Here is a tiny trained network, its code and every weight. The questions are about switching its units off for an input and a class, where a switched-off unit gives its printed mean instead of its output.

import numpy as np


def w(rows, s, z=0):
    codes = np.array(rows[::2]) - 128.0
    scale = np.full(codes.shape[1], s)
    scale[-1] = z or s
    return codes * scale


def f(y):
    return np.maximum(y, 0)


def log_softmax(a):
    a = a - a.max(-1, keepdims=True)
    return a - np.log(np.exp(a).sum(-1, keepdims=True))


def net(x, mask):
    res = np.array(x, float).reshape(1, 5) / 4 @ E
    y = f(res @ A[0][:, :-1].T + A[0][:, -1])
    res = res + np.where(mask, y, B[0][:, -1]) @ B[0][:, :-1]
    return log_softmax(res[-1] @ U[:, :-1].T + U[:, -1])


A, B = {}, {}
E = w([
[91,223,248,174,148,140,74,102],'x0',
[182,51,186,201,182,176,207,174],'x1',
[170,80,129,206,114,126,75,191],'x2',
[120,161,120,168,52,119,37,161],'x3',
[140,74,148,85,25,212,188,176],'x4',
],0.012)
A[0] = w([
[156,22,42,79,97,135,188,166,125],'N0',
[160,69,165,100,70,160,48,95,73],'N1',
[65,146,51,170,119,96,54,189,118],'N2',
[190,77,69,80,67,145,232,129,120],'N3',
[183,73,200,204,222,164,137,114,119],'N4',
[166,101,41,209,84,68,57,149,124],'N5',
[222,46,67,99,53,129,214,112,118],'N6',
[184,110,212,140,28,213,94,125,150],'N7',
[88,125,123,139,146,146,148,122,26],'N8',
[121,125,80,137,120,88,87,120,87],'N9',
[175,143,41,144,71,7,31,143,123],'N10',
[168,157,125,103,140,188,73,166,7],'N11',
[137,129,170,159,172,143,173,179,69],'N12',
[123,153,218,139,25,197,123,178,103],'N13',
[156,133,208,117,66,189,123,120,104],'N14',
[90,209,147,89,92,56,139,54,103],'N15',
[77,124,64,134,134,153,109,169,9],'N16',
],0.011,0.017)
B[0] = w([
[208,40,78,41,126,182,202,81,253],'N0',
[87,142,115,121,128,109,104,158,150],'N1',
[201,158,151,107,77,121,57,111,200],'N2',
[133,51,20,83,154,195,148,161,238],'N3',
[179,124,215,162,209,40,182,140,216],'N4',
[208,121,144,141,67,67,82,99,220],'N5',
[86,38,68,115,139,202,214,174,245],'N6',
[46,134,152,203,86,211,173,227,226],'N7',
[151,129,134,123,150,83,143,152,128],'N8',
[157,139,143,116,130,116,94,112,154],'N9',
[216,111,106,110,68,89,4,107,233],'N10',
[37,126,109,112,225,87,106,91,129],'N11',
[149,107,150,143,161,151,180,148,157],'N12',
[65,197,155,206,54,180,160,190,208],'N13',
[9,116,148,164,116,182,180,191,175],'N14',
[70,188,116,102,138,82,111,60,197],'N15',
[189,161,96,117,134,126,5,200,129],'N16',
],0.011,0.019)
U = w([
[202,78,191,199,247,65,181,183,149],'0',
[159,37,41,84,120,172,211,135,2],'1',
[55,229,101,41,141,121,154,62,254],'2',
[196,95,104,157,68,105,50,157,141],'3',
[99,175,173,160,43,195,165,205,66],'4',
],0.013,0.0065)

Each question gives the input, the list of numbers given to net, and the class t.
The units are the neurons (one row each of A and B). Each row of codes is followed by its name. A weight is (code - 128) times the scale printed after its matrix; where a second scale follows, it is the last column's (A, B and U).
mask holds one flag per neuron, in row order. A switched-off neuron (its flag False) gives its mean, the last column of its row in B, instead of its output. The means were averaged over made-up inputs and are rounded, as every weight is.
A unit's drop is (log p(t) with every unit on - log p(t) with that unit switched off) / (log p(t) with every unit on - log p(t) with every unit switched off).
The circuit of an input: a set's keep is (log p(t) with only the set's units on - log p(t) with every unit switched off) / (log p(t) with every unit on - log p(t) with every unit switched off). Starting from the 12 units with the biggest drops (on a tie, the unit counted first), units are removed one at a time, each time the one whose removal leaves the highest keep (on an exact tie, the one counted first), for as long as the keep stays at least 0.8.
circuit, biggest first: the units of the circuit, biggest drop first
top k neurons: the k neurons with the biggest drops, biggest first
drop of u: that unit's drop, to one decimal
input [4,8,6,8,-6], class 0: circuit, biggest first : N4
input [2,-8,4,0,4], class 3: top 3 neurons : N10; N6; N2
input [-1,-4,-5,3,4], class 2: circuit, biggest first : N15; N0; N6
input [-3,1,3,-4,-4], class 0: circuit, biggest first : N3; N4
input [-1,5,7,8,1], class 4: top 2 neurons : N7; N13
input [-2,4,2,6,6], class 4: top 2 neurons : N13; N7
input [4,3,-4,-7,4], class 0: circuit, biggest first : N4; N0
input [-1,-1,5,6,3], class 3: top 4 neurons : N10; N5; N2; N6
input [-3,0,8,-4,-6], class 3: top 2 neurons : N10; N5
input [8,-4,0,7,-2], class 3: top 2 neurons : N10; N2
input [3,8,1,6,-1], class 0: top 2 neurons : N4; N12
input [-6,7,6,-2,-5], class 0: drop of N4 : 3.0
input [7,8,-6,-5,2], class 0: drop of N4 : 0.8
input [8,-8,6,-5,0], class 2: drop of N15 : 0.2
input [5,2,-2,-3,-6], class 0: drop of N7 : 0.0
input [-7,-6,-4,-3,-8], class 3: circuit, biggest first : N10
